Each row has two labels, one from each of two sets.
0.944  -0.799  2.104  -0.907  0.581  -1.530  1.100  1.799  1.126  1.298  -0.016  -0.829  1.347  -0.819  1.100  -1.484  -0.070  -0.577  -0.151  -2.078  0.993  1.675  -1.513  -0.947  -0.231  0.070  -0.799  -0.076  0.140  -2.101  -0.657  -0.100  0.712  0.960  -1.122  1.432  0.784  1.419  1.041  1.309  -0.545  -2.130  -1.350  -0.365  0.142  -2.784  -0.143  3.184  -1.445  -1.671  -1.479  -0.254  -0.211  0.428  0.433  -0.879  0.991  -1.258  0.049  0.692  3.035  0.028  1.389  0.713  0.728  -1.355  0.400  1.060  -1.121  -0.406  -1.825  1.460  1.221  -0.823  0.627  -0.150  -2.444  -0.131  0.455  -1.323 -> z488 + H
3.110  -1.541  0.352  2.535  2.370  -0.968  -0.020  1.544  1.570  0.586  -1.869  1.853  2.527  0.165  1.916  0.449  5.001  1.067  1.915  -1.788  -2.789  2.823  -0.285  -1.951  -0.912  1.246  -0.673  -1.562  0.172  -0.670  1.229  1.224  -1.457  1.201  -0.719  1.299  0.029  0.105  -1.771  1.565  3.022  -3.496  -2.634  -0.886  -1.819  -3.696  -0.027  2.909  -0.255  -1.712  -4.256  1.574  0.100  1.777  -1.661  -0.399  -0.551  -4.449  -1.514  -0.852  1.116  0.280  4.079  -0.101  0.902  -0.565  -0.403  -0.213  0.479  1.859  2.887  -1.659  3.367  0.119  -0.992  -0.162  -0.003  1.637  -0.703  -1.549 -> z488 + N
1.651  -0.327  -0.308  0.637  -2.152  -1.936  0.411  1.406  1.165  0.259  0.280  -1.144  1.576  0.365  0.534  -1.553  0.664  0.439  0.032  -1.940  0.208  2.292  -0.552  -2.567  1.362  -0.186  -1.360  0.046  -0.895  -0.232  0.108  -2.954  -0.274  -0.932  -1.828  2.414  0.845  1.212  -0.182  0.484  0.785  -0.409  0.182  -1.903  0.799  -0.791  0.851  -0.014  -0.134  -2.108  -0.497  0.205  -0.150  1.771  -0.817  -0.721  0.206  -2.416  1.306  0.505  -1.976  0.667  1.075  0.349  0.406  -0.030  -1.417  -0.900  -0.036  0.313  -0.099  -1.056  1.315  -0.333  -1.970  1.003  0.031  -0.340  2.960  2.036 -> z488 + V
5.450  -0.372  1.086  0.837  1.113  -1.925  1.451  1.916  1.960  0.949  1.059  -1.218  4.624  -1.556  3.838  -2.891  0.416  0.184  -1.099  -3.031  1.011  3.334  -1.206  -2.598  3.383  -0.807  -2.839  -0.764  -0.185  -1.631  -0.323  -4.668  -0.630  2.334  -1.305  4.189  -0.009  0.019  0.439  1.695  2.228  -0.599  -0.229  -2.837  0.442  -4.179  0.660  1.478  -0.880  -3.603  -0.581  2.233  -1.022  1.314  -0.860  -1.763  -1.019  -6.448  1.266  1.555  0.288  0.166  2.651  2.212  -0.679  -1.596  -3.428  -1.219  -1.145  -0.940  -0.037  -0.235  2.767  -0.300  -1.538  0.706  0.165  0.285  5.316  0.575 -> z488 + H
-2.058  -1.117  1.953  -2.252  1.063  1.538  3.540  0.571  -1.021  0.533  -2.175  1.669  -2.854  0.104  -2.124  -0.442  1.881  -0.799  0.505  0.715  0.873  0.253  -0.875  1.298  -1.625  -0.101  1.118  0.722  1.866  -3.472  -0.732  5.622  0.576  -0.118  0.675  -3.477  0.286  1.347  1.191  -0.546  -2.230  -2.446  -3.847  2.565  -0.263  -0.993  -1.008  1.814  -1.012  2.219  0.308  -1.347  1.959  -0.367  0.580  -0.103  3.612  5.279  -1.641  -0.703  5.638  -0.194  -0.013  -0.298  1.167  -1.986  3.935  0.448  0.094  0.219  -1.658  1.808  0.098  0.375  3.292  -1.618  -2.426  2.033  -3.218  -2.376 -> z449 + H
-0.294  1.241  -0.162  -0.069  -1.274  -1.957  1.997  2.313  0.241  2.557  -0.493  -2.702  0.037  1.086  -0.304  -2.341  1.700  0.866  0.535  -0.971  -0.806  3.557  -1.198  -3.719  -0.225  0.715  2.156  -1.413  -0.408  -0.853  -0.470  0.297  -1.200  0.295  -1.238  1.646  0.273  3.246  -0.725  0.595  -0.724  -1.144  -3.212  1.508  0.861  -1.362  -1.745  -0.763  -0.700  0.362  -0.821  0.214  0.643  1.265  -0.307  -1.322  1.685  -0.272  2.501  1.785  -2.836  -0.003  2.351  0.852  -0.880  0.327  -1.206  -0.684  1.746  1.823  0.712  0.099  4.698  -0.555  -1.456  1.427  -2.065  -1.662  1.647  -0.184 -> z488 + N
0.918  0.827  3.230  1.274  1.180  0.748  1.446  2.093  -0.786  0.962  0.883  -1.856  -1.096  -0.269  0.249  -1.987  0.425  -0.926  -1.437  -3.188  1.187  -2.102  0.439  -2.154  -1.978  0.727  -0.853  0.286  0.958  -1.350  0.859  2.591  1.908  1.763  -0.915  -2.424  0.857  -0.370  0.719  1.261  -1.210  -4.200  -1.781  1.954  1.101  -1.414  -3.087  3.149  -2.238  2.357  0.945  0.909  1.268  0.312  -1.039  -0.774  2.898  4.666  1.158  -0.879  1.211  -0.324  1.878  0.009  -1.625  -3.204  0.557  1.950  1.732  1.755  -0.350  3.043  2.739  -3.239  -0.832  -0.782  -1.653  1.943  -2.521  -5.899 -> z488 + N
2.804  0.268  0.988  1.105  -0.007  -2.399  -0.572  1.724  -1.512  -0.356  0.119  -0.016  0.198  0.388  0.139  0.276  -0.205  0.592  -0.430  -1.274  0.460  -1.714  0.490  -1.077  -0.648  0.262  -0.834  -0.584  -0.032  1.168  0.894  0.232  1.624  0.094  -0.680  0.804  0.319  -0.617  0.882  0.330  0.408  -2.149  -1.092  -0.256  0.151  -2.360  0.663  1.689  -1.168  -0.939  0.925  0.789  -0.482  -0.067  0.344  0.096  -0.405  0.439  0.166  -0.503  1.434  -0.294  0.636  0.298  0.035  -1.422  -0.050  0.792  0.000  0.237  -1.886  2.177  0.361  -0.364  -0.850  0.237  -2.247  0.722  -1.786  -2.196 -> z488 + N
-1.552  -0.030  2.790  -2.306  1.040  1.993  3.518  1.381  -3.045  1.648  0.704  -0.880  -3.809  -1.655  -3.073  0.992  0.528  -3.766  -1.774  0.531  1.116  -1.621  0.098  1.023  -0.465  1.714  0.967  1.619  1.356  -1.843  -0.202  5.006  1.123  -0.107  -0.097  -3.835  0.704  2.080  0.405  1.561  -2.388  -2.670  -5.177  2.184  1.714  2.009  -3.364  2.733  -2.010  4.544  -0.598  -0.919  1.101  0.530  -0.946  -0.084  5.146  6.751  -2.576  0.455  4.075  0.132  1.229  -0.209  1.220  -1.118  3.580  1.272  1.173  -0.282  -0.845  1.557  0.341  -0.809  3.470  -0.837  -2.315  2.926  -2.258  -1.847 -> z449 + N
-1.071  -1.819  0.110  -0.488  1.722  2.036  1.685  -0.267  -1.685  -0.314  -1.125  1.189  -1.224  -1.510  1.011  -0.062  1.000  -0.677  -0.106  1.762  -1.597  0.183  -0.119  0.920  0.802  1.097  0.142  -0.587  0.045  -0.873  0.872  0.872  -0.061  0.586  -0.487  -1.019  -0.060  -0.003  1.390  0.455  0.843  0.316  -3.197  -0.344  -0.737  1.226  2.310  0.172  0.868  1.095  0.359  3.338  0.302  -1.129  -0.300  0.521  1.352  -0.823  -2.378  0.731  2.108  0.051  -0.059  -0.270  0.561  -0.669  1.022  2.163  0.625  0.067  0.321  -0.581  -1.134  1.843  1.666  -1.588  -1.153  1.940  0.111  -0.807 -> z879 + H
1.532  -0.354  -1.659  2.405  0.504  -2.527  -3.838  0.394  1.986  1.122  0.381  -3.125  0.840  0.556  1.340  -0.631  1.063  2.295  -0.565  -1.407  -0.961  0.081  -0.212  -3.858  -1.677  2.809  0.408  -1.034  0.311  2.450  1.453  -0.110  -0.355  0.818  -1.472  1.868  0.951  0.744  0.430  1.341  -0.891  -0.881  0.205  1.118  -3.720  -2.375  1.793  -0.562  -0.106  -2.369  -1.284  2.564  -1.186  0.611  -0.945  -0.145  -2.500  -1.625  -0.449  -0.963  -1.773  0.251  3.530  0.930  -0.695  -0.886  -2.898  -1.145  2.057  2.591  0.894  0.113  2.866  -2.881  -2.666  0.205  -2.296  -1.125  0.069  -4.322 -> z488 + N
0.529  -0.119  0.758  0.350  1.280  -1.723  0.136  0.142  0.466  -0.880  -0.216  -2.920  -3.330  -1.372  -2.922  -0.050  2.577  -2.031  0.043  -3.464  -0.272  1.107  1.559  -1.743  -1.436  -0.562  -0.320  -1.806  -1.678  -1.986  -0.017  1.146  0.324  2.725  0.133  -1.614  -0.055  0.673  0.741  -0.165  1.087  -4.648  -0.515  2.207  -1.353  -1.769  -3.340  2.069  0.921  1.552  0.131  0.114  0.906  1.849  -1.792  1.781  2.909  2.063  -0.770  -1.077  2.248  1.128  1.747  -1.470  0.811  -1.842  1.156  0.797  1.151  0.545  0.073  0.510  1.247  -0.531  1.163  -1.447  1.689  0.642  -1.415  -2.977 -> z488 + N
2.474  1.271  2.725  1.473  -0.361  -0.298  1.659  1.576  2.348  -0.465  1.567  -0.975  1.615  -1.225  -2.269  -0.984  -0.205  -3.390  -1.247  -5.150  1.389  -0.978  0.918  -0.561  -0.986  -1.161  -0.074  1.355  -0.885  0.269  0.798  -1.448  -0.580  2.269  -0.929  -2.432  -0.082  -3.130  0.208  -0.824  1.010  -2.905  2.239  0.016  2.882  -1.278  -2.794  1.489  -1.809  -0.134  0.616  0.367  0.294  1.938  -2.384  -1.183  1.184  -0.515  0.757  -0.460  -1.264  2.772  2.980  0.332  -1.457  -2.178  -3.504  -0.305  -0.141  -0.044  1.597  2.451  1.485  -1.598  -3.085  -0.272  1.411  -0.237  2.171  0.690 -> z488 + N
1.174  -0.192  1.955  -1.713  1.162  0.034  -0.856  -2.893  1.129  -2.500  1.427  -5.607  0.909  -5.264  -2.062  0.963  0.745  -1.479  -3.121  -3.966  0.228  -0.146  -2.344  -0.297  -0.953  1.890  -0.046  -0.297  -0.905  -1.542  0.580  3.701  0.978  0.154  0.709  -1.572  0.511  2.275  0.923  1.579  -4.815  -1.259  -2.378  2.886  -0.991  -0.078  1.274  2.712  0.061  0.482  -0.289  -0.665  -0.953  -0.279  -2.603  1.243  -0.600  1.984  -3.393  -0.954  7.869  0.511  2.453  0.652  3.318  -4.537  1.696  0.952  1.195  -0.150  -1.755  0.746  -0.002  -2.838  3.938  -2.795  -1.294  1.865  -1.616  -4.635 -> z449 + N
-0.368  0.000  0.794  -1.802  -3.181  3.650  -3.779  0.120  0.874  -2.158  3.748  -2.287  1.974  -2.373  -2.066  2.657  1.527  -1.408  -2.289  -0.402  0.553  -1.233  0.201  -1.108  1.140  3.165  0.109  0.455  2.235  3.363  2.457  3.682  2.705  -4.696  0.173  -1.433  0.834  2.322  -0.512  1.894  -3.660  -0.390  -1.483  0.016  1.578  1.916  3.570  0.768  1.869  0.362  -0.957  -0.450  -0.129  0.082  -3.935  -2.514  -2.461  5.668  -2.432  -1.255  2.673  1.127  1.406  0.266  3.357  -1.600  0.681  2.546  -0.071  0.413  0.915  -0.195  -0.251  -5.265  0.366  -1.191  -2.700  -0.160  -4.342  -2.052 -> z879 + K
0.320  0.395  1.791  0.865  0.645  1.660  -1.169  0.268  2.326  0.833  0.716  -0.880  2.513  -1.055  0.540  0.419  3.407  1.407  -0.435  -1.591  -0.152  0.705  -0.998  -2.473  -1.397  2.651  0.319  -1.199  1.069  0.031  0.663  1.933  0.262  0.019  -0.532  0.439  0.710  1.088  0.347  1.984  -1.470  -2.278  -1.555  0.985  -1.214  -2.130  0.178  1.884  -1.503  -0.504  0.473  0.493  -0.493  0.907  -0.623  -1.994  -0.866  -0.128  0.005  -0.735  1.535  -0.240  3.496  1.825  0.281  -2.236  -1.016  2.116  0.734  2.241  0.996  0.461  3.160  -2.488  -0.158  -0.355  -3.124  -0.269  -3.064  -4.044 -> z488 + K
1.243  -1.449  0.857  -1.877  -2.180  1.192  0.081  0.981  -0.040  -0.349  2.286  -1.784  2.035  -1.111  -0.464  1.013  -0.474  -1.480  -1.827  -0.040  0.450  -0.455  0.294  -0.997  1.705  0.965  -1.536  1.060  1.904  0.389  1.465  -0.696  1.505  -3.058  0.328  -0.185  0.847  2.280  -0.606  0.751  -1.322  -0.505  -1.368  -2.680  2.856  1.477  3.619  1.174  0.087  -0.059  0.003  -1.208  -0.010  1.125  -1.998  -1.791  -0.483  0.910  -2.248  0.428  2.204  1.277  1.269  0.725  1.887  -1.502  0.632  1.401  -0.041  -0.954  -0.862  -0.397  -1.005  -1.150  -0.140  -1.113  -0.822  1.126  -0.178  -0.118 -> z879 + H
0.463  -2.905  -0.823  0.080  -1.119  1.906  0.259  -1.349  2.543  -1.306  2.007  1.726  1.480  -1.044  -1.700  2.172  3.092  -0.701  -0.234  0.791  -0.575  -2.215  -0.182  0.414  0.017  1.992  -0.451  2.209  1.668  4.552  3.164  2.201  0.085  -2.320  0.890  -1.249  1.606  -0.117  0.662  1.050  -1.656  -0.263  -0.207  -1.786  2.965  -0.170  7.341  -1.002  -0.254  -3.128  -0.466  -0.304  1.203  1.309  -4.074  -0.634  -3.621  -1.180  -6.456  -0.552  4.074  2.454  2.144  -0.782  3.157  -1.160  -0.891  -1.158  0.827  0.661  2.339  -0.833  -2.497  -1.120  0.236  -1.775  1.492  1.792  -1.926  -0.672 -> z449 + N
2.946  0.449  1.530  0.359  -2.335  0.982  -0.663  -0.866  6.383  -2.859  2.284  0.787  4.997  -1.385  -0.104  -0.282  1.355  1.495  0.290  -4.695  1.044  1.611  -0.925  -0.888  -0.494  -1.114  -1.175  2.576  0.523  1.892  0.541  -2.064  -0.198  -0.952  -1.406  0.865  0.272  1.507  -0.664  0.485  -2.012  -0.806  2.935  -0.311  2.220  -2.724  1.502  -0.623  -0.917  -4.558  -0.140  0.197  0.606  1.012  -2.828  -3.092  -4.349  -2.971  -0.641  -1.050  1.611  1.138  2.577  0.622  0.771  -1.248  -4.335  -0.231  0.241  -0.206  2.281  0.842  0.718  -2.636  -1.347  0.158  0.307  -0.688  0.499  2.047 -> z488 + N
-2.581  -1.352  -1.001  -0.867  -1.409  2.977  -0.088  -0.497  -2.812  -0.692  3.589  -2.904  1.008  -0.354  -1.075  1.228  -1.977  -0.011  -3.026  3.646  0.235  -4.052  -0.176  0.171  1.454  3.220  0.742  1.058  1.899  3.739  2.682  1.811  -0.408  -0.807  0.161  -0.893  2.341  -1.368  0.109  0.036  -3.524  1.901  -1.767  -0.477  2.510  4.108  4.394  -1.458  -0.553  1.648  -0.277  -1.264  -0.233  -2.978  -0.442  -0.606  -1.576  3.329  -2.574  0.784  -0.342  0.666  -0.355  0.435  -0.528  -0.701  -0.451  0.424  1.576  0.220  -0.377  0.703  -1.713  -1.419  0.200  -0.341  -0.869  0.677  0.316  -2.293 -> z879 + K
-0.233  -4.376  -1.861  2.147  -0.342  1.801  2.022  1.128  -0.431  0.412  -0.190  0.911  1.639  1.530  4.214  -2.195  3.387  0.857  3.112  2.798  0.014  0.574  0.590  -0.671  2.009  1.028  -2.406  1.124  1.681  3.054  1.933  -1.588  -0.681  0.573  -0.091  2.016  1.720  -1.427  -0.064  0.378  3.205  0.756  -1.074  -5.198  1.790  0.982  6.059  -1.330  0.595  -2.240  1.052  -0.708  1.629  -0.165  -1.934  -0.962  -2.129  -5.325  -3.668  1.314  -0.135  1.010  0.202  0.108  0.395  -0.540  -1.949  -2.662  -0.328  -0.977  2.819  -1.942  -1.477  4.263  0.365  -0.911  3.185  3.259  4.069  1.971 -> z879 + H
